Below is a small trained network, with its code and all its weights. Each question gives an input and a class and asks what happens when units are switched off, that is, made to give their printed mean instead of their output.

import numpy as np


def w(rows, s, z=0):
    codes = np.array(rows[::2]) - 128.0
    scale = np.full(codes.shape[1], s)
    scale[-1] = z or s
    return codes * scale


def f(y):
    return np.maximum(y, 0)


def log_softmax(a):
    a = a - a.max(-1, keepdims=True)
    return a - np.log(np.exp(a).sum(-1, keepdims=True))


def net(x, mask):
    res = np.array(x, float).reshape(1, 8) / 4 @ E
    y = f(res @ A[0][:, :-1].T + A[0][:, -1])
    res = res + np.where(mask, y, B[0][:, -1]) @ B[0][:, :-1]
    return log_softmax(res[-1] @ U[:, :-1].T + U[:, -1])


A, B = {}, {}
E = w([
[218,174,109,188,27,21,129,187],'x0',
[202,253,39,78,176,201,111,192],'x1',
[231,156,207,26,131,108,224,45],'x2',
[200,144,236,212,166,173,42,119],'x3',
[127,129,131,129,127,129,127,130],'x4',
[216,12,84,51,79,160,45,131],'x5',
[130,128,127,130,129,126,127,126],'x6',
[70,222,121,96,34,136,38,24],'x7',
],0.0057)
A[0] = w([
[67,117,43,65,85,82,195,145,127],'neuron 0',
[136,189,141,183,95,68,164,156,137],'neuron 1',
[70,133,157,134,37,99,75,15,95],'neuron 2',
[171,151,115,166,64,56,119,175,45],'neuron 3',
[196,120,103,130,65,82,96,160,114],'neuron 4',
[195,153,181,66,124,109,201,62,103],'neuron 5',
[188,169,105,155,81,84,112,178,89],'neuron 6',
[215,212,48,77,202,187,133,227,94],'neuron 7',
[187,173,112,161,75,75,128,171,75],'neuron 8',
[93,105,155,119,199,219,105,96,53],'neuron 9',
[184,134,207,189,150,157,54,133,126],'neuron 10',
[67,85,140,98,191,187,109,73,38],'neuron 11',
[71,103,128,97,193,200,127,89,6],'neuron 12',
[185,186,184,73,138,104,206,65,99],'neuron 13',
[182,162,117,161,66,81,128,171,69],'neuron 14',
[64,1,199,158,89,65,140,61,48],'neuron 15',
[40,244,180,218,201,87,228,102,255],'neuron 16',
[111,151,101,85,207,215,119,118,116],'neuron 17',
[119,217,92,93,94,163,65,86,100],'neuron 18',
[78,120,32,68,82,116,194,137,151],'neuron 19',
[178,134,195,187,146,165,67,135,132],'neuron 20',
[38,127,69,205,127,131,66,203,58],'neuron 21',
[182,148,112,168,72,57,120,151,62],'neuron 22',
[115,88,86,100,136,98,201,174,111],'neuron 23',
[62,126,24,44,84,78,195,150,139],'neuron 24',
[181,144,195,187,143,166,67,141,137],'neuron 25',
[145,239,80,73,106,181,66,121,117],'neuron 26',
[83,215,138,98,31,140,36,17,62],'neuron 27',
[86,149,144,124,61,102,75,36,96],'neuron 28',
[203,162,180,51,138,86,197,58,76],'neuron 29',
[147,168,171,164,116,147,50,80,133],'neuron 30',
[178,156,124,158,69,63,128,164,47],'neuron 31',
[74,100,54,80,91,85,191,144,148],'neuron 32',
[219,15,95,51,76,152,62,116,139],'neuron 33',
[193,85,196,179,189,143,124,186,119],'neuron 34',
[87,18,192,151,104,82,147,106,46],'neuron 35',
[126,146,101,87,196,209,116,129,121],'neuron 36',
[207,10,88,61,85,156,35,117,186],'neuron 37',
[197,148,175,70,128,108,204,58,85],'neuron 38',
[41,135,65,197,123,112,61,199,60],'neuron 39',
[193,22,138,168,230,116,220,228,51],'neuron 40',
[177,148,120,165,67,57,122,158,49],'neuron 41',
],0.0057,0.0014)
B[0] = w([
[178,153,136,140,173,97,82,61,207],'neuron 0',
[82,142,161,65,113,140,126,120,184],'neuron 1',
[154,103,91,157,151,100,203,180,210],'neuron 2',
[87,87,140,82,124,161,149,90,184],'neuron 3',
[82,131,164,79,108,143,140,108,188],'neuron 4',
[142,81,80,155,107,184,62,163,207],'neuron 5',
[91,107,158,96,106,155,156,90,182],'neuron 6',
[159,147,198,254,23,117,198,128,227],'neuron 7',
[91,104,154,91,111,163,153,85,183],'neuron 8',
[86,106,141,71,129,146,148,86,187],'neuron 9',
[163,143,128,126,168,102,108,75,200],'neuron 10',
[82,98,157,83,101,156,162,97,185],'neuron 11',
[81,95,161,71,107,165,162,85,179],'neuron 12',
[129,85,92,147,99,184,59,162,206],'neuron 13',
[89,97,148,82,111,161,155,86,181],'neuron 14',
[145,163,203,219,30,125,164,131,224],'neuron 15',
[84,211,151,60,122,101,57,204,253],'neuron 16',
[86,110,186,116,66,154,160,91,191],'neuron 17',
[151,110,89,160,156,92,200,172,197],'neuron 18',
[170,156,141,147,159,102,96,68,204],'neuron 19',
[166,149,129,124,178,94,99,66,193],'neuron 20',
[140,73,82,151,113,196,58,147,212],'neuron 21',
[89,95,146,82,128,155,153,97,183],'neuron 22',
[158,138,106,130,178,97,124,107,185],'neuron 23',
[170,148,137,147,162,106,91,67,219],'neuron 24',
[163,150,132,129,167,97,103,71,194],'neuron 25',
[156,128,136,195,101,103,213,154,208],'neuron 26',
[148,90,48,100,213,92,194,178,229],'neuron 27',
[150,108,95,145,158,104,189,180,195],'neuron 28',
[137,80,85,156,110,175,63,153,212],'neuron 29',
[162,132,103,114,187,95,128,92,186],'neuron 30',
[79,89,141,75,119,162,154,89,180],'neuron 31',
[174,154,132,142,159,106,92,82,201],'neuron 32',
[91,204,157,90,115,97,91,191,236],'neuron 33',
[161,126,92,125,189,94,151,117,199],'neuron 34',
[139,153,165,184,70,122,166,140,202],'neuron 35',
[103,132,168,128,87,139,163,111,185],'neuron 36',
[95,210,165,89,116,79,97,190,242],'neuron 37',
[140,78,75,164,107,184,55,161,204],'neuron 38',
[142,63,79,152,105,190,64,138,209],'neuron 39',
[139,103,59,101,209,98,194,184,243],'neuron 40',
[91,94,140,75,125,162,159,94,182],'neuron 41',
],0.0073,0.0065)
U = w([
[61,77,163,42,107,186,168,50,40],'0',
[143,58,73,169,110,205,16,170,89],'1',
[155,103,77,125,195,79,215,190,37],'2',
[149,154,183,221,53,118,182,128,223],'3',
[181,166,131,126,192,81,57,9,144],'4',
[79,221,164,53,118,95,56,218,255],'5',
],0.011,0.00094)

Each question gives the input, the list of numbers given to net, and the class t.
The units are the neurons (one row each of A and B). Each row of codes is followed by its name. A weight is (code - 128) times the scale printed after its matrix; where a second scale follows, it is the last column's (A, B and U).
mask holds one flag per neuron, in row order. A switched-off neuron (its flag False) gives its mean, the last column of its row in B, instead of its output. The means were averaged over made-up inputs and are rounded, as every weight is.
A unit's drop is (log p(t) with every unit on - log p(t) with that unit switched off) / (log p(t) with every unit on - log p(t) with every unit switched off).
The circuit of an input: a set's keep is (log p(t) with only the set's units on - log p(t) with every unit switched off) / (log p(t) with every unit on - log p(t) with every unit switched off). Starting from the 12 units with the biggest drops (on a tie, the unit counted first), units are removed one at a time, each time the one whose removal leaves the highest keep (on an exact tie, the one counted first), for as long as the keep stays at least 0.8.
units of the circuit, in order: the units of the circuit, biggest drop first
unit that matters most: the unit with the biggest drop
top k neurons: the k neurons with the biggest drops, biggest first
drop of u: that unit's drop, to one decimal
input [4,1,-7,2,-5,-7,3,7], class 1: units of the circuit, in order	[neuron 39]
input [-4,-2,0,2,-8,7,-5,-5], class 5: top 2 neurons	[neuron 37; neuron 33]
input [-2,-8,7,-5,6,-1,-5,8], class 2: units of the circuit, in order	[neuron 27; neuron 2]
input [-6,5,3,6,4,1,4,0], class 0: top 3 neurons	[neuron 17; neuron 9; neuron 12]
input [-7,2,-4,-8,-4,4,-8,5], class 4: units of the circuit, in order	[neuron 24; neuron 19]
input [-2,-7,-6,-7,-8,8,-5,6], class 5: top 3 neurons	[neuron 37; neuron 33; neuron 7]
input [-6,8,0,-6,4,8,-4,3], class 3: units of the circuit, in order	[neuron 7; neuron 26]
input [-6,8,2,2,-3,6,4,3], class 3: units of the circuit, in order	[neuron 7; neuron 26]
input [-3,6,5,-6,5,4,-8,8], class 2: units of the circuit, in order	[neuron 27; neuron 18]
input [7,0,-3,8,2,7,5,-6], class 4: units of the circuit, in order	[neuron 20; neuron 25]
input [-1,5,-2,-5,-4,-5,-2,4], class 3: units of the circuit, in order	[neuron 26; neuron 7]
input [2,-6,4,-2,-3,-5,1,7], class 2: top 2 neurons	[neuron 27; neuron 2]
input [-4,7,8,0,-4,-3,3,8], class 1: units of the circuit, in order	[neuron 13; neuron 29]
input [-5,-7,3,-1,0,6,7,-7], class 2: unit that matters most	neuron 40
input [3,2,4,3,0,5,-8,-2], class 5: units of the circuit, in order	[neuron 33; neuron 37]
input [2,-7,-8,7,1,-6,5,-7], class 1: top 3 neurons	[neuron 21; neuron 39; neuron 7]
input [-4,7,-1,-5,-4,7,5,-2], class 3: top 2 neurons	[neuron 7; neuron 16]
input [-2,6,1,-4,4,-8,8,-3], class 5: top 2 neurons	[neuron 16; neuron 15]
input [4,7,-2,4,-4,2,2,6], class 3: top 3 neurons	[neuron 7; neuron 40; neuron 26]
input [-4,1,0,-6,8,-8,-8,-6], class 5: units of the circuit, in order	[neuron 16]
input [0,4,1,-7,4,-8,4,8], class 2: top 3 neurons	[neuron 27; neuron 18; neuron 26]
input [-5,-1,-3,1,1,8,-7,1], class 5: drop of neuron 33	0.2
input [-8,-2,-8,3,8,-7,-6,-8], class 0: drop of neuron 16	-0.1
input [1,8,-6,-1,3,2,5,2], class 3: drop of neuron 26	0.2
